Below is a small trained network, with its code and all its weights. Each question gives an input and a target symbol and asks what happens when units are switched off, that is, made to give their printed mean instead of their output.

import numpy as np


def w(rows, s, z=0):
    codes = np.array(rows[::2]) - 128.0
    scale = np.full(codes.shape[1], s)
    scale[-1] = z or s
    return codes * scale


def f(y):
    return y / 2 * (1 + np.tanh(0.7978845608 * (y + 0.044715 * y**3)))


def softmax(a):
    e = np.exp(a - a.max(-1, keepdims=True))
    return e / e.sum(-1, keepdims=True)


def log_softmax(a):
    a = a - a.max(-1, keepdims=True)
    return a - np.log(np.exp(a).sum(-1, keepdims=True))


def net(x, mask):
    ids = ['ΛΠΣαβζθ'.index(c) for c in x.split()]
    T = len(ids)
    res = E[ids] + P[:T]
    q, k, v = (res @ M[0].T for M in (Q, K, V))
    z = softmax(np.where(np.tri(T) > 0, q @ k.T / 3**0.5, -1e9)) @ v
    res = res + np.where(mask[0], z, O[0][:, -1]) @ O[0][:, :-1]
    y = f(res @ A[0][:, :-1].T + A[0][:, -1])
    res = res + np.where(mask[1:13], y, B[0][:, -1]) @ B[0][:, :-1]
    return log_softmax(res[-1] @ U[:, :-1].T + U[:, -1])


Q, K, V, O, A, B = {}, {}, {}, {}, {}, {}
E = w([
[77,113,106,192],'Λ',
[144,145,52,137],'Π',
[168,66,188,137],'Σ',
[138,59,175,105],'α',
[154,57,179,115],'β',
[136,121,2,80],'ζ',
[187,204,74,71],'θ',
],0.019)
P = w([
[255,58,4,131],'0',
[142,102,132,145],'1',
[128,108,136,142],'2',
[118,114,136,140],'3',
[110,113,134,137],'4',
[105,119,135,136],'5',
[93,117,129,130],'6',
[89,118,128,124],'7',
[89,127,133,133],'8',
],0.0093)
Q[0] = w([
[122,243,102,118],'H0',
[146,40,206,103],'H0',
[164,72,73,127],'H0',
],0.011)
K[0] = w([
[21,255,232,21],'H0',
[248,59,120,112],'H0',
[136,171,23,113],'H0',
],0.0086)
V[0] = w([
[254,117,175,74],'H0',
[215,85,56,165],'H0',
[161,223,115,215],'H0',
],0.0083)
O[0] = w([
[128,225,73,155,138],'H0',
[196,154,100,254,249],'H0',
[8,37,60,215,123],'H0',
],0.0085,0.012)
A[0] = w([
[148,107,94,156,172],'N0',
[119,76,235,167,164],'N1',
[127,134,121,149,93],'N2',
[90,88,120,116,254],'N3',
[80,39,223,154,111],'N4',
[113,101,50,167,146],'N5',
[181,145,168,58,128],'N6',
[46,115,197,115,179],'N7',
[124,128,128,45,151],'N8',
[82,8,232,99,95],'N9',
[95,196,98,76,135],'N10',
[142,151,74,94,135],'N11',
],0.014,0.0071)
B[0] = w([
[104,137,145,133,238],'N0',
[60,64,173,75,195],'N1',
[135,126,125,112,143],'N2',
[116,133,75,147,167],'N3',
[229,114,125,58,174],'N4',
[80,149,129,77,249],'N5',
[80,163,220,37,133],'N6',
[180,29,96,92,136],'N7',
[170,142,115,199,127],'N8',
[191,229,11,168,153],'N9',
[202,78,144,118,136],'N10',
[86,76,179,145,160],'N11',
],0.012,0.014)
U = w([
[173,80,97,71,121],'Λ',
[77,56,181,35,82],'Π',
[191,146,81,191,76],'Σ',
[124,168,187,6,40],'α',
[168,170,133,105,101],'β',
[157,54,145,191,55],'ζ',
[60,165,107,128,254],'θ',
],0.011,0.004)

Each question gives the input, a string of symbols that net reads in full, and the target symbol t.
The units are the heads (3 rows each of Q, K, V and O) and the neurons (one row each of A and B). Each row of codes is followed by its name. A weight is (code - 128) times the scale printed after its matrix; where a second scale follows, it is the last column's (O, A, B and U).
mask holds one flag per unit, heads first, then neurons. A switched-off unit (its flag False) gives its mean, the last column of its rows in O or B, instead of its output. The means were averaged over made-up inputs and are rounded, as every weight is.
A unit's drop is (log p(t) with every unit on - log p(t) with that unit switched off) / (log p(t) with every unit on - log p(t) with every unit switched off).
The circuit of an input: a set's keep is (log p(t) with only the set's units on - log p(t) with every unit switched off) / (log p(t) with every unit on - log p(t) with every unit switched off). Starting from the 12 units with the biggest drops (on a tie, the unit counted first), units are removed one at a time, each time the one whose removal leaves the highest keep (on an exact tie, the one counted first), for as long as the keep stays at least 0.8.
circuit, biggest first: the units of the circuit, biggest drop first
top k neurons: the k neurons with the biggest drops, biggest first
drop of u: that unit's drop, to one decimal
input θ Λ Λ α α, target θ: top 2 neurons -> N4, N5
input Λ Λ Σ α α Λ θ Σ, target Λ: top 3 neurons -> N9, N1, N4
input Λ Λ β ζ β α, target Λ: circuit, biggest first -> N9, N1, N4, H0
input α Λ Σ, target α: circuit, biggest first -> N6, H0
input Σ ζ α θ θ ζ, target Π: top 4 neurons -> N11, N9, N10, N5
input ζ Λ α θ α, target ζ: circuit, biggest first -> H0, N5
input θ ζ β α α, target θ: top neuron -> N4
input β α Π ζ α, target β: drop of N1 -> 0.3
input ζ Λ θ Λ Λ β, target ζ: drop of N4 -> 0.1
input θ Λ ζ θ β, target θ: drop of N4 -> 0.2
input θ α β Λ Σ, target θ: top 2 neurons -> N4, N5
